Here is a tiny trained network, its code and every weight. The questions are about switching its units off for an input and a target symbol, where a switched-off unit gives its printed mean instead of its output.

import numpy as np


def w(rows, s, z=0):
    codes = np.array(rows[::2]) - 128.0
    scale = np.full(codes.shape[1], s)
    scale[-1] = z or s
    return codes * scale


def norm(h):
    return h / np.sqrt((h * h).mean(-1, keepdims=True) + 1e-5)


def softmax(a):
    e = np.exp(a - a.max(-1, keepdims=True))
    return e / e.sum(-1, keepdims=True)


def log_softmax(a):
    a = a - a.max(-1, keepdims=True)
    return a - np.log(np.exp(a).sum(-1, keepdims=True))


def net(x, mask):
    ids = ['ΠΣαδζηθλξτφω'.index(c) for c in x.split()]
    T = len(ids)
    res = E[ids] + P[:T]
    u = 0
    for l in range(2):
        r = norm(res)
        for j in range(3):
            rows = slice(2 * j, 2 * j + 2)
            q, k, v = (r @ M[l][rows].T for M in (Q, K, V))
            z = softmax(np.where(np.tri(T) > 0, q @ k.T / 2**0.5, -1e9)) @ v
            o = O[l][rows]
            res = res + np.where(mask[u + j], z, o[:, -1]) @ o[:, :-1]
        u += 3
    return log_softmax(norm(res)[-1] @ U[:, :-1].T + U[:, -1])


Q, K, V, O = {}, {}, {}, {}
E = w([
[176,129,153],'Π',
[193,136,82],'Σ',
[179,150,137],'α',
[208,109,114],'δ',
[215,136,117],'ζ',
[186,162,154],'η',
[161,130,135],'θ',
[251,2,37],'λ',
[231,141,125],'ξ',
[177,153,166],'τ',
[197,122,107],'φ',
[160,135,107],'ω',
],0.0074)
P = w([
[88,149,146],'0',
[249,40,85],'1',
[161,136,69],'2',
[181,97,230],'3',
[154,149,81],'4',
[150,90,218],'5',
[142,166,97],'6',
[135,86,218],'7',
[130,177,110],'8',
[123,81,213],'9',
[119,181,110],'10',
[117,78,217],'11',
],0.012)
Q[0] = w([
[70,221,38],'0.h0',
[151,126,253],'0.h0',
[209,15,166],'0.h1',
[61,244,127],'0.h1',
[124,114,172],'0.h2',
[254,119,200],'0.h2',
],0.0077)
K[0] = w([
[59,184,238],'0.h0',
[203,8,99],'0.h0',
[218,99,125],'0.h1',
[84,227,117],'0.h1',
[104,131,163],'0.h2',
[133,101,177],'0.h2',
],0.013)
V[0] = w([
[106,124,105],'0.h0',
[111,82,157],'0.h0',
[100,163,178],'0.h1',
[109,142,78],'0.h1',
[111,247,88],'0.h2',
[99,117,173],'0.h2',
],0.015)
O[0] = w([
[165,58,213,99],'0.h0',
[133,97,139,98],'0.h0',
[137,2,57,24],'0.h1',
[184,89,166,90],'0.h1',
[116,141,194,2],'0.h2',
[191,139,86,97],'0.h2',
],0.0059,0.0078)
Q[1] = w([
[151,59,120],'1.h0',
[214,5,216],'1.h0',
[108,201,36],'1.h1',
[216,54,141],'1.h1',
[121,186,136],'1.h2',
[117,79,115],'1.h2',
],0.011)
K[1] = w([
[180,116,50],'1.h0',
[235,180,111],'1.h0',
[57,106,140],'1.h1',
[249,71,159],'1.h1',
[157,167,121],'1.h2',
[110,92,88],'1.h2',
],0.012)
V[1] = w([
[52,173,113],'1.h0',
[146,191,187],'1.h0',
[92,59,179],'1.h1',
[117,87,6],'1.h1',
[183,99,110],'1.h2',
[191,133,124],'1.h2',
],0.014)
O[1] = w([
[234,56,1,63],'1.h0',
[203,193,184,179],'1.h0',
[129,6,29,16],'1.h1',
[119,212,68,127],'1.h1',
[118,56,113,208],'1.h2',
[61,72,186,254],'1.h2',
],0.0092,0.0061)
U = w([
[29,113,106,82],'Π',
[86,231,189,141],'Σ',
[227,197,119,3],'α',
[73,66,85,160],'δ',
[37,170,84,62],'ζ',
[175,91,212,112],'η',
[158,220,30,116],'θ',
[246,112,104,77],'λ',
[110,91,72,177],'ξ',
[183,5,105,88],'τ',
[42,4,192,80],'φ',
[70,136,79,117],'ω',
],0.018,0.0051)

Each question gives the input, a string of symbols that net reads in full, and the target symbol t.
The units are the heads (2 rows each of Q, K, V and O). Each row of codes is followed by its name. A weight is (code - 128) times the scale printed after its matrix; where a second scale follows, it is the last column's (O and U).
mask holds one flag per head, layer by layer. A switched-off head (its flag False) gives its mean, the last column of its rows in O, instead of its output. The means were averaged over made-up inputs and are rounded, as every weight is.
A unit's drop is (log p(t) with every unit on - log p(t) with that unit switched off) / (log p(t) with every unit on - log p(t) with every unit switched off).
The circuit of an input: a set's keep is (log p(t) with only the set's units on - log p(t) with every unit switched off) / (log p(t) with every unit on - log p(t) with every unit switched off). Starting from all 6 units, units are removed one at a time, each time the one whose removal leaves the highest keep (on an exact tie, the one counted first), for as long as the keep stays at least 0.8.
circuit, biggest first: the units of the circuit, biggest drop first
most important unit: the unit with the biggest drop
which heads matter: for each layer, one digit per head in row order, 1 if its drop is at least 0.15 and else 0, layers parted by /
drop of u: that unit's drop, to one decimal
input ζ α λ δ λ φ λ φ λ δ θ, target λ: which heads matter -> 111 / 100
input ω λ τ Π δ λ ξ δ ζ, target φ: circuit, biggest first -> [0.h1, 1.h1, 0.h2]
input ζ δ ξ, target λ: circuit, biggest first -> [0.h2, 1.h0, 0.h0, 0.h1]
input ζ δ τ λ λ η λ θ ζ, target λ: most important unit -> 1.h0
input Π ξ λ δ δ η λ, target ζ: circuit, biggest first -> [0.h1, 1.h0]
input ζ ξ δ φ η λ δ ξ λ λ ξ, target λ: circuit, biggest first -> [0.h2, 1.h0, 0.h1, 0.h0]
input α λ ζ ξ Π λ δ λ θ λ φ, target δ: circuit, biggest first -> [0.h1, 0.h2, 1.h1]
input ξ λ ζ λ λ δ λ λ, target φ: which heads matter -> 000 / 110
input δ ξ δ φ λ, target θ: circuit, biggest first -> [0.h1, 1.h0, 1.h1, 0.h0]
input Σ δ δ λ λ φ ζ δ λ, target η: which heads matter -> 001 / 110
input φ λ δ λ λ θ δ, target τ: circuit, biggest first -> [0.h2, 1.h1, 0.h1]
input α λ ξ, target δ: which heads matter -> 011 / 110
input δ Σ ζ, target θ: circuit, biggest first -> [0.h1, 1.h0, 1.h1]
input ξ λ λ λ λ α ζ ξ φ, target α: circuit, biggest first -> [1.h0, 0.h2]
input α λ θ, target δ: circuit, biggest first -> [0.h1, 1.h1, 0.h2]
input Σ φ Σ ξ φ λ δ ζ η, target η: most important unit -> 0.h2
input φ Σ Σ ζ λ λ ω, target τ: circuit, biggest first -> [0.h2, 1.h1, 0.h1]
input ζ ζ λ, target λ: circuit, biggest first -> [0.h2, 0.h1, 1.h0, 0.h0]
input ω λ θ δ λ ω ζ, target φ: circuit, biggest first -> [0.h1, 0.h2, 1.h1]
input α ξ φ ζ λ, target δ: most important unit -> 0.h1
input δ λ Σ Π Π, target θ: drop of 0.h1 -> 0.6
input ζ φ ω, target λ: drop of 0.h1 -> 0.2
input φ λ η, target τ: drop of 0.h2 -> 0.9
